In the rows, 128 means zero.
Each row has a class, written after it, and each block has its own classes.
[116  78 113 182  89 118 173 136 128 104 132 137 105 128 134  91 100 147
  97 123 133 114 123 117 181 153 173]
j_486
[117  98 158 142 109 112 181 134  92 133 131 143 105 111 150 103 115 151
 113 142 127 128 129 140 166 115 172]
j_3
[110  57 133 174 145 128 147 159 122 112 147 160 112 133 126  97 101 148
 104 112 144 110 111 131 179 146 160]
j_3
[133 123 152 178 109 123 177 139 177 110 140 133 104 143 172 143 120 146
 140 127 128 133 137 127 115 142 152]
j_3
[116  97 105 143 128 146 195 139 106 154 153 112 140 127 128 122 125 131
 152 117 117 104 122 128 181 101 148]
j_734
[118  73 184 182 125 119 159 154 102 107 138 138  98 155 135  99  91 132
 138 127 137 128 145 142 178 152 147]
j_486
[142  86  95 167 126 113 246 123 124 160 144 120 123 133 144  80 119 141
 135 135 108 100 126 140 150 109 163]
j_134
[123 144 179 187 134 139 167 151 137 119 124 144 112 124 158 149  93 132
 127 105 128 119 142 135 193 121 153]
j_3
[124 100  84 146 124 135 178 131 130 136 163 133 135 135 139 119 122 125
 139 140 138 115  99 130 138 112 120]
j_734
[152 136 165 143 115 136 210 129 108 131 139  99 109 164 149 148 115 121
 171 146 122 143 128 147 158  64 118]
j_734
[128  86 125 181 102 145 217 151 105 135 149 129 130 149 149 117  90 147
 150 120   4  99 126 134 177  96 147]
j_734
[131 122  80 153 112 149 189 141 133 141 157 124 129 146 137 119 123 126
 157 133 123 121 164 125 141  84 122]
j_734
[125 126  92 140 104 147 157 147 121 119 115 121 114 157 135 141 106 148
 111 118  91  92 129 122 191 146 146]
j_3
[ 83  96 137 183 143 125 180 138 103 119 146 140 100 128 134 104  90 152
 115 120 124 115 133 109 139 175 165]
j_3
[ 99 104 168 172 127 132 120 161 154 129 112 152  93 138 130 109 109 123
 116 102 120 108 133 136 234 154 154]
j_486
[ 93  72 154 201 110 128 132 164 172 117 122 142  90 149 141  98  97 135
 107 107 121 112 143 110 187 168 170]
j_486
[122 104 133 151 106 139 162 171  61  87 148 150 116 143 140 134  94 140
 129 143 111 113 110 124 188 144 143]
j_3
[117  74 110 143  95 104 201 122 114 115 122 144 123 124 127  99 103 140
  85 121 128  92 138 133 191 145 161]
j_3
[130 121 123 113 111 137 169 169 137 134 126 121 100 161 142 129 139 115
 136 142 111 114 116 113 201 105 124]
j_486
[ 86  97  64 174 107 127 139 201 167 132 131 158 104 129 126 102 126 128
 123 121 130  83 124  88 145 205 173]
j_486
[115  97 122 177 118 131 102 181 150 124 127 116  99 159 127 114 110 117
 138 110  79 141 127 108 178 156 142]
j_486
[126 115  62 142 114 131 165 119 190 134 131 125 127 140 134 124 147 120
 143 126 128 102 114 104 132 105 134]
j_134
[108  88  66 144 100 109 213 134 142 147 161 112 123 168 121 108 131 110
 158 150 156  96 131 134 145  52 125]
j_734
[122  76  46 157 112 129 231 115 110 133 162 113 139 139 122 103 103 142
 147 134 127  92 136 140 158  82 179]
j_734
[110 131  44 168 114 131 184 156 144 135 140 146 133 132 133 115 119 129
 150 139 133  87 134  90 171  99 138]
j_134
[128 107  80 145 119 134 216 131 109 136 119 122 131 125 144 106 121 138
 135 136 116  99 134 125 176 116 155]
j_134
[125 104  73 163 120 134 209 160 152 156 147 130 133 122 134 100 103 137
 169 127 115  92 143 120 166 118 153]
j_134

Next block, with new classes.
[127  98 111 116 129 123 149 120 121 112 128  89 128 141 102 113 110 135
  84 113 143 131 131 133 132 107 123]
j_464
[127  93 113 125 127 125 132 112 119 132 111 115 140 132 125 129 107 129
 113 134 138 137  68 162 157 106 118]
j_300
[179 102 131 134 115 100 108 107 114 130 157 183 215  90 123 124  92  95
 134 130 123 122 157 127 139 135  94]
j_300
[126 101 129 120 133 129 137 116 142 107 113 103 109 146  94 128 116 126
  95 134 146  96  90 132 146  98 148]
j_464
[130 106 119 121 127 137 154 109 130 127 134 114 110 143 135 116 112 144
 138 146 125 151  93 151 173 111 140]
j_300
[134 148 112 133 138 134 113 110 119 100 151 147 115 140 160 117 108 132
 131 136 121 161 136 117 156 141 141]
j_133
[132 116 129 109 116 119 142 139 134 131 128 103 144 131  94 157 120 118
 115 130 138  91 129 124 106 111 140]
j_262
[119 117 127 111 127 135 135 112 130 107 163 148 127 118  88 114 148 127
 120 130 108 119 113 122 130 122 143]
j_262
[139  91 119 135 169 124 138 131  84  97 133  97 177 132 179 120 120 135
  84 110 142 150 123  97 124 142 140]
j_497
[135 115 117 148 138 124 127 125 117  54 134 135 134 129 127 116 134 130
 109 112 123 161 146 119 150 124 131]
j_133
[129  99 125 115 120 123 160 143 130 105 132  94 124 140 123 123 116 136
 123 144 140  97 112 130 139 107 139]
j_262
[124  91 114 121 116 114 160 127 122 130 126  97 172 120 123 138 123 130
  94 107 131 139 110 139 121 111 110]
j_497
[138  95 138 120 131 152 131 137 134  68 125  87 154 135 132 124  74 157
  78 135 128 144 138 132 115 145 167]
j_497
[126 123 114 158 134 129 141 107 123 123 150 143 136 137 137 119 115 136
 143 134  45 169 100 112 227 143 153]
j_133
[138 125 112 131 149 163 140 127 117  77 130 151 129 153 142 115  87 152
 127 139 121 192 142 116 174 131 180]
j_133
[124 145 124 127 108 135 158 119 124 117 136 165 122 132 126 102 136 109
 148 144 125 159 118 133 159 146 160]
j_133
[119  94 117 135 142 143 121 127 130  84 125  97 115 155 136 121  97 143
  76 177 119 125 104 123 127 124 169]
j_262
[135 100 131 130 135 124 115 118 144 136 122 106 151 115 175 119 112 130
 131 149 125 126 102 152 148 129 139]
j_300
[129 130 114 119 125 123 128 104 124 100 128  92 110 166 153 111 121 145
 113 138 135 123 106 138 137 128 169]
j_262
[147  73  92 144 124 152 174 142 111 105  93  92 151 139 107 111  83 170
  78 107 153 164 120 138 143  95 133]
j_497
[141 110 127 123 134 151 163 145 125  93 108  89 142 129 136 110 108 155
  85 127 139 151 134 161 127 109 155]
j_497
[125 130 131  94 105 124 159 122 110 117 118  89 157 116 147 122 123 114
 129 137 155 153  98 165 146  90 148]
j_497
[130  90 126 130 141 125 140 140 114  92 111 109 130 144 119 123 116 133
  88 119 145 145 139 124 154 115 120]
j_464
[137 141 135 122 130 144 133 138 127  76 118  95 145 150 145 115 111 137
 104 137 121 148 125 134 113 131 149]
j_497
[157 108 133 122 149 140 154 162 129 102 100  86 145 118 160 124 125 141
 113 137 146 128 112 141 124  95 143]
j_497
[135 118 139 135 136 147 142 140 112  95 128  96 131 132 147 115 118 158
  90 118 134 152 162 109 116 111 149]
j_497
[113 103 117 125 124 125 106 125 113 103 118  93 138 143 109 112 108 135
 114 132 158 145 110 121 139 132 144]
j_464
[169 110 132 120 130 141 143 130 123  88 120 100 164 130 148 128 153 134
 109 126 127 145 128 133 112 130 152]
j_497
[116 138 141  89 124  92 136 124 120  72 136 101 155 165  95 118 144 112
  88 140 141 117 126 146 130 108 155]
j_464
[112 141 123 107 138 122 141 117 119 134 108  90 128 163 179 147 118 129
 115 126 140 131 108 142 129 113 115]
j_464
[133 147 137 132 158 133 115 116 106  70 127  96 112 173 186 102  91 139
 106 135 129 176 125 122 180 136 156]
j_300
[134 114 132 142 141 147 124 102 122 115 130 132 138 155 132 107  94 146
 115 152 130 157 115 130 191 120 154]
j_133
[113 115 121 125 121 128 133 143 119 122 106 118 129 146  95 128  98 145
  75 104 138 100 110 118 123 124  99]
j_464
[109 134 124 129 155 103 146 105 117  98 121 102 126 123 140 118 107 129
  97 141 132 186  96  73 181 120 132]
j_262

A new block, with new classes.
[131 120 139 141 140 129  95 147 152 116 128 143 120 123 122 133 120 137
 126 130 109  91 108 144 110 102 167]
j_785
[124 143 158 108 162 153 179 141 137 156  81 144 140 151 127 127 103 101
 126  65 113  69 148 124  77 135 118]
j_785
[146 125 136 114 139 141 116 163 144 123 115 121 123 117 113 122 137 133
 108 133 135 109 128 129 112 129 109]
j_964
[150 156 132 129 146 113  98  94 123 125 144 148 125 134 119 101 185 108
 129 114 139  97 129 118 141 119 119]
j_785
[116 127 114 108 113 129 120 123 128 146 109 131 137 141 121 114 125 123
 112  93 135 111 134 111 114 112 138]
j_785
[152 139 155 120 144 120 129 110 157 118 126 110 138 136 125 160 146 121
 114 139 157 137 180 116 130 134 102]
j_785
[112  98 131 136 130 151 122 137 118 116 142 144 136  98 116 113 110 137
 112 155 130 130  90 132 139 137  84]
j_964
[154 145 124 114 119 125 115 132 118 117 129  87 120 124 153 118 167 114
 117 110 127 149 163 135 128 126  92]
j_785
[136 110 143 128 137 148 126 152 132 122 122 161 130 120 116 104 137 145
 110 154 135  97  91 138 108 150  75]
j_964
[149 154 147 108 142 137 152 144 135 144 110 114 149 157 121 130 134  95
 146  80 123 138 157 120  99 126 112]
j_785
[142 140 117 121 115 124  66 143 114 134 121 119 116  96 120 110 141 131
 136 105 129 136 113 142 125 118 129]
j_785
[104 117 126 127 153 138 115 113 170  86 114 143 132 120 135 146 113 125
 113 136  70  98 112 127 148 111 147]
j_785
[102 124 128 126 129 137 118 154 116 123 128 109 118 118 110 128 122 134
 116 154 132 125 126 136 108 133  91]
j_964
[130 124 124 122 121 134 109 142 123 126 127 136 116 115 105 101 128 142
 118 135 149 106 121 129 120 114  93]
j_964
[121 113 141 145 131 143 118 151 122 126 123 148 130 117 114 127 118 138
 116 161 133 122 116 133 124 122 111]
j_964
[142 112 118 139 122 127  95 144 123 118 138 143 126 101 114 103 119 150
 117 141 140 104 126 138 130 130 103]
j_964
[127 109 121 131 124 136 125 176 123 126 138 122 129 121 140 122 119 153
 142 146 126 128 109 140 114 133 124]
j_964
[125 142 154 125 149 145 109 121 128 108 118 161 129 121 133 121 135 112
 112  95 107  90 116 130 120 120 122]
j_785
[145 118 116 129 117 117 115 148 127 118 118  90 123 113 109 129 128 145
 118 147 153 127 149 131 110 112 109]
j_964
[136 159 136 142 133 120 123 119 111 139 131 143 190 138 114  95 116 121
 139 108 116  98 110 112 117 134 124]
j_785
[135 118 114 124 115 146 102 164 128 122 139 110 149 108 120 113 128 143
 127 209 136 119 108 145 108 111 139]
j_964
[133 150 126 109 138 129  93 120 145 130 115 129 108  96 114 131 133 129
 114  89 131 117 150 141 138 118 139]
j_785
[115 119 124 151 131 145 127 155 112 116 143 129 131 123 107 119 136 131
 114 149 137 118 108 121 107 124  87]
j_964
[130  95 138 130 130 145 125 163 122 127 119 137 114 117 112 112 102 147
 108 149 118 102 101 152 102 140 122]
j_964
[158 153 158 119 114 111 143 149 143 131 124 117 128 163 129 111 157 147
 126 111 133  80 158 135 104 121 159]
j_785
[130 148 126 133 143 137 110 164 147 120 119 111 126 129 136 142 158 135
 154 112 121 123 121 122 123 111 148]
j_785
[130 122 126 127 122 132 112 166 116 133 127 121 130 112  99 108 124 143
 113 140 153 119 140 145 107 121 115]
j_964
